Here is a tiny trained network, its code and every weight. The questions are about switching its units off for an input and a class, where a switched-off unit gives its printed mean instead of its output.

import numpy as np


def w(rows, s, z=0):
    codes = np.array(rows[::2]) - 128.0
    scale = np.full(codes.shape[1], s)
    scale[-1] = z or s
    return codes * scale


def norm(h):
    return h / np.sqrt((h * h).mean(-1, keepdims=True) + 1e-5)


def f(y):
    return np.maximum(y, 0)


def log_softmax(a):
    a = a - a.max(-1, keepdims=True)
    return a - np.log(np.exp(a).sum(-1, keepdims=True))


def net(x, mask):
    res = np.array(x, float).reshape(1, 5) / 4 @ E
    u = 0
    for l in range(4):
        y = f(norm(res) @ A[l][:, :-1].T + A[l][:, -1])
        res = res + np.where(mask[u : u + 6], y, B[l][:, -1]) @ B[l][:, :-1]
        u += 6
    return log_softmax(norm(res)[-1] @ U[:, :-1].T + U[:, -1])


A, B = {}, {}
E = w([
[175,73,2,183,73],'x0',
[92,61,139,103,111],'x1',
[55,155,34,129,100],'x2',
[117,99,89,171,205],'x3',
[155,76,70,39,157],'x4',
],0.0069)
A[0] = w([
[64,165,120,110,253,2],'0.n1',
[153,177,157,66,134,133],'0.n2',
[52,102,93,218,123,42],'0.n3',
[86,117,169,62,57,74],'0.n4',
[97,122,43,181,142,65],'0.n5',
[202,128,141,174,163,46],'0.n6',
],0.011,0.0039)
B[0] = w([
[96,164,133,16,214,235],'0.n1',
[112,78,109,156,104,255],'0.n2',
[130,21,65,149,53,242],'0.n3',
[63,82,78,206,210,233],'0.n4',
[124,91,159,146,34,250],'0.n5',
[181,254,124,160,169,209],'0.n6',
],0.0098,0.0036)
A[1] = w([
[147,100,92,111,119,1],'1.n1',
[131,127,134,33,78,180],'1.n2',
[90,119,254,123,94,104],'1.n3',
[151,88,137,198,110,131],'1.n4',
[124,130,77,90,180,141],'1.n5',
[215,159,97,183,183,87],'1.n6',
],0.0082,0.0074)
B[1] = w([
[124,116,72,110,116,128],'1.n1',
[117,180,79,116,168,229],'1.n2',
[101,76,155,194,126,205],'1.n3',
[122,150,167,80,156,255],'1.n4',
[107,154,137,106,193,217],'1.n5',
[180,127,177,246,148,203],'1.n6',
],0.012,0.0035)
A[2] = w([
[165,36,56,119,137,22],'2.n1',
[82,102,234,182,130,79],'2.n2',
[54,2,118,145,91,134],'2.n3',
[77,156,70,122,197,254],'2.n4',
[241,120,61,79,186,125],'2.n5',
[237,129,74,161,184,63],'2.n6',
],0.0082,0.0036)
B[2] = w([
[181,65,123,92,76,175],'2.n1',
[87,91,132,190,195,205],'2.n2',
[179,71,72,137,165,253],'2.n3',
[172,155,63,57,132,242],'2.n4',
[161,187,254,20,6,189],'2.n5',
[250,108,195,113,68,181],'2.n6',
],0.0087,0.0063)
A[3] = w([
[124,139,76,82,93,13],'3.n1',
[115,148,166,170,151,66],'3.n2',
[254,137,149,129,143,61],'3.n3',
[137,157,207,136,118,67],'3.n4',
[129,171,168,96,134,253],'3.n5',
[187,140,174,154,115,13],'3.n6',
],0.014,0.0041)
B[3] = w([
[86,177,223,254,91,182],'3.n1',
[59,82,149,107,98,182],'3.n2',
[217,239,169,148,134,255],'3.n3',
[111,31,75,161,132,188],'3.n4',
[32,104,113,79,114,230],'3.n5',
[132,215,124,237,250,195],'3.n6',
],0.0081,0.0058)
U = w([
[62,243,38,189,50,39],'0',
[43,33,210,233,223,158],'1',
[244,184,149,45,50,118],'2',
[236,203,205,236,188,189],'3',
[45,170,113,28,223,204],'4',
[70,150,172,78,86,2],'5',
[101,67,15,119,189,157],'6',
[162,8,18,179,43,169],'7',
],0.012,0.0081)

Each question gives the input, the list of numbers given to net, and the class t.
The units are the neurons (one row each of A and B). Each row of codes is followed by its name. A weight is (code - 128) times the scale printed after its matrix; where a second scale follows, it is the last column's (A, B and U).
mask holds one flag per neuron, layer by layer. A switched-off neuron (its flag False) gives its mean, the last column of its row in B, instead of its output. The means were averaged over made-up inputs and are rounded, as every weight is.
A unit's drop is (log p(t) with every unit on - log p(t) with that unit switched off) / (log p(t) with every unit on - log p(t) with every unit switched off).
The circuit of an input: a set's keep is (log p(t) with only the set's units on - log p(t) with every unit switched off) / (log p(t) with every unit on - log p(t) with every unit switched off). Starting from the 12 units with the biggest drops (on a tie, the unit counted first), units are removed one at a time, each time the one whose removal leaves the highest keep (on an exact tie, the one counted first), for as long as the keep stays at least 0.8.
units of the circuit, in order: the units of the circuit, biggest drop first
unit that matters most: the unit with the biggest drop
top k neurons: the k neurons with the biggest drops, biggest first
k most important neurons of layer l: the k neurons of layer l with the biggest drops, biggest first
drop of u: that unit's drop, to one decimal
input [-6,0,3,2,-3], class 4: units of the circuit, in order => [0.n1]
input [8,4,-6,6,-6], class 3: 2 most important neurons of layer 0 => [0.n6, 0.n2]
input [-7,-7,-4,7,-6], class 4: units of the circuit, in order => [0.n1, 3.n5]
input [6,-7,3,-5,-7], class 7: units of the circuit, in order => [0.n3, 0.n6]
input [-5,6,-8,-4,8], class 1: 2 most important neurons of layer 0 => [0.n1, 0.n3]
input [1,-6,5,7,-1], class 7: top 2 neurons => [0.n3, 0.n5]
input [5,1,-1,-5,-7], class 7: 2 most important neurons of layer 2 => [2.n6, 2.n5]
input [-6,2,6,-6,7], class 6: top 2 neurons => [0.n4, 0.n2]
input [-5,0,-2,-1,0], class 1: 2 most important neurons of layer 1 => [1.n3, 1.n2]
input [2,-3,0,5,-6], class 7: top 2 neurons => [0.n5, 0.n3]
input [6,3,-2,-7,-1], class 2: 3 most important neurons of layer 0 => [0.n2, 0.n3, 0.n5]
input [3,8,-5,5,-8], class 7: 2 most important neurons of layer 0 => [0.n3, 0.n1]
input [-6,-8,-5,7,5], class 4: top 2 neurons => [0.n1, 3.n5]
input [2,6,4,2,-7], class 7: units of the circuit, in order => [0.n3]
input [7,4,-5,3,2], class 3: 2 most important neurons of layer 3 => [3.n6, 3.n3]
input [-6,4,7,-4,-3], class 6: 3 most important neurons of layer 2 => [2.n4, 2.n5, 2.n3]
input [-1,-2,-6,-2,-2], class 1: drop of 1.n4 => 0.0
input [3,-2,3,5,-6], class 7: drop of 0.n3 => 0.1
input [3,-1,1,-2,-8], class 7: drop of 0.n3 => 0.6
input [5,0,-4,0,3], class 3: drop of 1.n6 => 0.5
input [2,6,-8,-4,8], class 2: unit that matters most => 2.n5
input [-7,3,2,-6,2], class 6: 2 most important neurons of layer 2 => [2.n4, 2.n3]
